Below are the code and all the weights of a small trained network. Each question names an input and a target symbol and asks about switching units off, where a switched-off unit gives its printed mean instead of its output.

import numpy as np


def w(rows, s, z=0):
    codes = np.array(rows[::2]) - 128.0
    scale = np.full(codes.shape[1], s)
    scale[-1] = z or s
    return codes * scale


def norm(h):
    return h / np.sqrt((h * h).mean(-1, keepdims=True) + 1e-5)


def f(y):
    return y / 2 * (1 + np.tanh(0.7978845608 * (y + 0.044715 * y**3)))


def softmax(a):
    e = np.exp(a - a.max(-1, keepdims=True))
    return e / e.sum(-1, keepdims=True)


def log_softmax(a):
    a = a - a.max(-1, keepdims=True)
    return a - np.log(np.exp(a).sum(-1, keepdims=True))


def net(x, mask):
    ids = ['αδθξπτω'.index(c) for c in x.split()]
    T = len(ids)
    res = E[ids] + P[:T]
    u = 0
    for l in range(2):
        q, k, v = (norm(res) @ M[l].T for M in (Q, K, V))
        z = softmax(np.where(np.tri(T) > 0, q @ k.T / 3**0.5, -1e9)) @ v
        res = res + np.where(mask[u], z, O[l][:, -1]) @ O[l][:, :-1]
        u += 1
        y = f(norm(res) @ A[l][:, :-1].T + A[l][:, -1])
        res = res + np.where(mask[u : u + 16], y, B[l][:, -1]) @ B[l][:, :-1]
        u += 16
    return log_softmax(norm(res)[-1] @ U[:, :-1].T + U[:, -1])


Q, K, V, O, A, B = {}, {}, {}, {}, {}, {}
E = w([
[150,131,134,153,179,103,51,231,187,111],'α',
[148,87,148,142,82,190,147,166,218,107],'δ',
[96,112,178,168,91,106,49,157,122,199],'θ',
[127,114,2,96,133,129,39,110,178,166],'ξ',
[206,153,69,58,29,123,196,118,106,105],'π',
[62,104,77,121,106,135,168,214,145,205],'τ',
[66,97,83,197,118,63,66,166,142,118],'ω',
],0.02)
P = w([
[23,254,116,126,241,112,67,99,189,144],'0',
[115,213,101,162,220,127,122,133,174,145],'1',
[105,178,113,154,176,139,109,131,156,128],'2',
[105,154,99,167,142,144,115,124,155,127],'3',
[117,135,98,173,124,138,127,122,157,116],'4',
[121,135,100,159,105,122,140,126,164,124],'5',
[140,111,96,169,106,104,171,125,153,123],'6',
[141,101,113,147,90,89,171,134,157,117],'7',
[152,72,106,147,87,75,189,130,142,120],'8',
[161,48,112,111,74,75,159,145,113,114],'9',
[169,87,112,127,30,71,136,175,139,130],'10',
[183,62,105,155,17,72,112,148,191,158],'11',
],0.0097)
Q[0] = w([
[178,184,107,104,250,192,144,26,147,95],'0.h1',
[232,77,109,109,107,115,72,149,74,151],'0.h1',
[182,157,219,37,206,199,228,1,20,35],'0.h1',
],0.0059)
K[0] = w([
[68,162,192,159,219,174,114,144,141,167],'0.h1',
[152,138,101,166,90,134,184,142,98,114],'0.h1',
[44,140,148,158,255,192,106,140,183,149],'0.h1',
],0.0073)
V[0] = w([
[73,105,47,146,140,148,144,127,115,164],'0.h1',
[167,206,127,105,130,160,134,56,111,1],'0.h1',
[83,165,137,193,135,144,145,199,135,80],'0.h1',
],0.0076)
O[0] = w([
[122,108,80,106,111,91,72,222,149,178,254],'0.h1',
[212,55,94,87,103,188,136,173,149,1,17],'0.h1',
[25,168,45,196,75,165,95,92,152,74,95],'0.h1',
],0.0077,0.0052)
A[0] = w([
[184,49,108,136,166,192,126,134,172,149,159],'0.n1',
[53,173,160,152,86,88,149,91,105,189,56],'0.n2',
[164,95,112,171,100,131,147,59,161,190,176],'0.n3',
[230,114,169,129,120,223,174,182,93,138,111],'0.n4',
[128,148,212,175,170,170,101,17,30,139,28],'0.n5',
[73,223,76,166,125,77,125,88,80,135,92],'0.n6',
[154,254,98,111,120,96,170,60,171,108,114],'0.n7',
[75,121,204,151,173,90,113,174,95,158,151],'0.n8',
[113,86,107,189,34,136,166,140,135,118,159],'0.n9',
[106,180,109,93,109,101,99,111,51,144,23],'0.n10',
[158,63,197,181,155,133,92,133,128,65,182],'0.n11',
[187,160,59,61,133,54,140,84,90,130,2],'0.n12',
[82,72,170,161,104,90,105,86,134,141,90],'0.n13',
[136,129,112,151,103,57,111,202,101,139,203],'0.n14',
[84,110,106,166,177,189,176,139,166,144,164],'0.n15',
[104,169,134,34,177,126,101,124,129,83,85],'0.n16',
],0.0093,0.0046)
B[0] = w([
[99,172,175,128,84,123,181,180,168,118,187],'0.n1',
[142,117,108,164,136,205,141,109,33,88,182],'0.n2',
[108,119,171,64,108,145,81,148,145,132,183],'0.n3',
[57,180,79,53,41,92,125,84,170,148,147],'0.n4',
[51,146,58,150,49,193,177,70,191,124,128],'0.n5',
[146,168,175,109,71,74,131,129,83,82,188],'0.n6',
[150,138,138,2,144,160,114,91,143,99,135],'0.n7',
[130,163,82,200,108,171,160,134,176,169,191],'0.n8',
[98,92,146,88,122,92,84,117,143,133,171],'0.n9',
[95,185,94,111,96,34,169,98,118,53,134],'0.n10',
[142,185,112,168,121,119,150,132,213,116,147],'0.n11',
[111,166,138,97,92,190,73,101,197,130,151],'0.n12',
[147,200,106,113,68,181,99,144,121,157,152],'0.n13',
[119,94,138,145,161,146,170,122,146,149,254],'0.n14',
[80,177,105,68,98,138,92,197,135,82,158],'0.n15',
[104,186,112,207,89,127,187,143,210,140,124],'0.n16',
],0.0097,0.01)
Q[1] = w([
[201,98,180,204,113,242,170,177,92,175],'1.h1',
[185,109,150,160,243,215,128,2,16,71],'1.h1',
[120,138,148,127,78,192,182,100,93,64],'1.h1',
],0.0088)
K[1] = w([
[112,161,158,75,150,163,83,94,69,89],'1.h1',
[53,254,129,147,192,194,132,127,183,115],'1.h1',
[51,144,52,102,161,120,130,94,69,87],'1.h1',
],0.0096)
V[1] = w([
[237,52,146,247,127,93,134,189,179,79],'1.h1',
[16,102,57,155,1,65,161,202,144,116],'1.h1',
[48,66,187,149,198,136,245,224,133,106],'1.h1',
],0.0091)
O[1] = w([
[1,236,121,221,162,61,213,96,180,43,80],'1.h1',
[68,114,184,191,100,140,140,164,37,104,255],'1.h1',
[31,171,149,68,176,195,171,228,95,123,85],'1.h1',
],0.0096,0.015)
A[1] = w([
[104,152,185,169,213,172,110,133,198,135,165],'1.n1',
[244,64,88,88,130,95,126,14,172,130,183],'1.n2',
[238,102,206,106,105,157,112,40,122,73,187],'1.n3',
[183,45,192,74,122,128,99,110,163,123,169],'1.n4',
[158,76,210,140,90,48,150,50,179,52,172],'1.n5',
[229,110,88,91,159,149,150,109,113,8,4],'1.n6',
[105,84,110,140,123,62,145,86,171,88,92],'1.n7',
[200,112,136,128,168,183,187,158,57,100,1],'1.n8',
[93,96,105,134,164,127,108,141,133,157,192],'1.n9',
[128,164,100,124,109,177,46,79,132,170,161],'1.n10',
[195,181,197,177,166,172,123,148,78,122,45],'1.n11',
[180,97,232,49,50,175,162,106,73,111,171],'1.n12',
[158,203,91,107,76,67,153,59,155,153,184],'1.n13',
[144,67,214,93,102,185,115,197,161,81,133],'1.n14',
[89,106,153,199,160,74,111,65,110,148,184],'1.n15',
[151,173,114,107,67,135,190,54,185,43,130],'1.n16',
],0.012,0.0074)
B[1] = w([
[95,172,57,131,169,95,196,166,157,80,151],'1.n1',
[224,142,72,79,140,143,50,153,206,194,220],'1.n2',
[84,112,94,112,156,133,91,146,236,151,174],'1.n3',
[152,132,68,121,149,143,143,119,226,114,223],'1.n4',
[166,219,56,92,96,83,97,76,91,152,168],'1.n5',
[152,76,168,156,217,130,50,95,47,202,128],'1.n6',
[107,195,99,114,94,60,152,85,102,81,135],'1.n7',
[170,102,178,129,162,162,72,136,56,136,121],'1.n8',
[171,143,143,154,117,99,159,142,121,119,213],'1.n9',
[127,154,153,92,155,159,192,101,126,91,255],'1.n10',
[151,206,40,124,209,159,166,103,148,80,137],'1.n11',
[49,140,75,116,90,151,169,137,216,133,212],'1.n12',
[151,110,168,149,150,164,127,66,103,164,168],'1.n13',
[88,145,135,113,7,188,190,114,148,115,219],'1.n14',
[165,109,146,182,89,147,147,123,161,80,194],'1.n15',
[174,112,145,182,159,53,58,102,115,174,160],'1.n16',
],0.013,0.0095)
U = w([
[165,47,124,103,154,124,56,133,177,159,254],'α',
[153,83,161,58,68,250,171,176,161,32,34],'δ',
[164,111,97,93,128,167,138,118,105,107,55],'θ',
[139,192,165,90,107,142,119,209,84,253,42],'ξ',
[87,141,87,161,205,156,150,125,154,119,149],'π',
[197,154,129,146,129,232,219,52,85,155,93],'τ',
[179,97,132,147,55,78,31,108,83,40,142],'ω',
],0.0063,0.0048)

Each question gives the input, a string of symbols that net reads in full, and the target symbol t.
The units are the heads (3 rows each of Q, K, V and O) and the neurons (one row each of A and B). Each row of codes is followed by its name. A weight is (code - 128) times the scale printed after its matrix; where a second scale follows, it is the last column's (O, A, B and U).
mask holds one flag per unit, layer by layer, with each layer's heads first. A switched-off unit (its flag False) gives its mean, the last column of its rows in O or B, instead of its output. The means were averaged over made-up inputs and are rounded, as every weight is.
A unit's drop is (log p(t) with every unit on - log p(t) with that unit switched off) / (log p(t) with every unit on - log p(t) with every unit switched off).
The circuit of an input: a set's keep is (log p(t) with only the set's units on - log p(t) with every unit switched off) / (log p(t) with every unit on - log p(t) with every unit switched off). Starting from the 12 units with the biggest drops (on a tie, the unit counted first), units are removed one at a time, each time the one whose removal leaves the highest keep (on an exact tie, the one counted first), for as long as the keep stays at least 0.8.
circuit, biggest first: the units of the circuit, biggest drop first
top k neurons: the k neurons with the biggest drops, biggest first
top k neurons in layer l: the k neurons of layer l with the biggest drops, biggest first
input ξ π ξ ξ ξ θ ξ α δ α, target ω: circuit, biggest first	(0.h1; 0.n4; 1.h1; 1.n16)
input τ ξ θ π α δ, target α: circuit, biggest first	(1.h1; 1.n3)
input ξ α ω, target ω: circuit, biggest first	(0.n6; 1.n12)
input ξ α ξ ω θ, target τ: top 2 neurons	(0.n2; 1.n10)
input α θ θ τ ξ ξ ξ δ ξ, target δ: top 4 neurons	(0.n12; 0.n9; 0.n7; 1.n10)
input ξ θ θ ξ ξ τ δ α α, target π: top 2 neurons	(1.n1; 0.n2)
input ω τ θ α δ ξ θ τ θ ω ξ, target τ: top 4 neurons	(0.n15; 0.n12; 1.n10; 0.n10)
input τ ξ θ ξ ξ ξ τ θ θ α ξ π, target α: top 3 neurons	(0.n15; 1.n2; 1.n3)
input α θ θ ξ θ ω α ω, target ω: circuit, biggest first	(0.h1; 0.n6; 1.n12)
input ξ θ ξ, target τ: top neuron	(0.n8)
input ξ ξ δ θ δ ξ, target δ: top 2 neurons in layer 1	(1.n10; 1.n2)
input δ ξ π τ ω ω θ θ, target π: top 2 neurons	(0.n4; 0.n12)
input τ θ π δ, target α: top 3 neurons in layer 0	(0.n6; 0.n11; 0.n1)
input τ τ π ω ξ ξ π, target ω: top 2 neurons	(0.n11; 1.n16)
input ξ θ δ ξ π ω ξ θ π, target ω: top 3 neurons	(1.n16; 0.n11; 1.n10)
input θ δ α ξ α ξ, target π: top 2 neurons in layer 0	(0.n12; 0.n13)
input π ω ξ ξ ξ θ ξ θ, target ω: top 2 neurons	(0.n11; 0.n4)
input θ ξ τ α τ ξ θ θ θ, target τ: top 2 neurons in layer 0	(0.n8; 0.n13)
input τ θ π τ ξ α ξ ξ δ θ ξ, target ω: top 4 neurons	(0.n11; 0.n4; 0.n15; 0.n1)
input δ δ τ τ α π ξ ξ ξ δ, target ω: top 4 neurons	(0.n4; 0.n11; 1.n16; 0.n7)
input ξ π α ω δ, target π: top 2 neurons	(0.n12; 0.n4)
input θ ξ ξ π τ α δ α ξ θ α, target ω: top 3 neurons in layer 0	(0.n11; 0.n4; 0.n15)
input δ τ ξ θ ξ ω ξ θ π τ θ, target δ: top 2 neurons	(0.n12; 0.n7)
input π δ ξ ξ α ξ α ξ ξ, target ω: top 2 neurons in layer 0	(0.n1; 0.n14)
input ξ θ τ τ ξ ξ τ τ θ α τ ξ, target ξ: top neuron in layer 1	(1.n14)
input π τ τ, target δ: top neuron in layer 1	(1.n14)
input ξ ξ τ δ ξ, target ξ: top neuron in layer 0	(0.n12)
input ξ ξ ξ α, target π: top 2 neurons in layer 1	(1.n1; 1.n2)
input ω θ π ξ α ξ θ δ, target ω: top 2 neurons in layer 1	(1.n16; 1.n5)
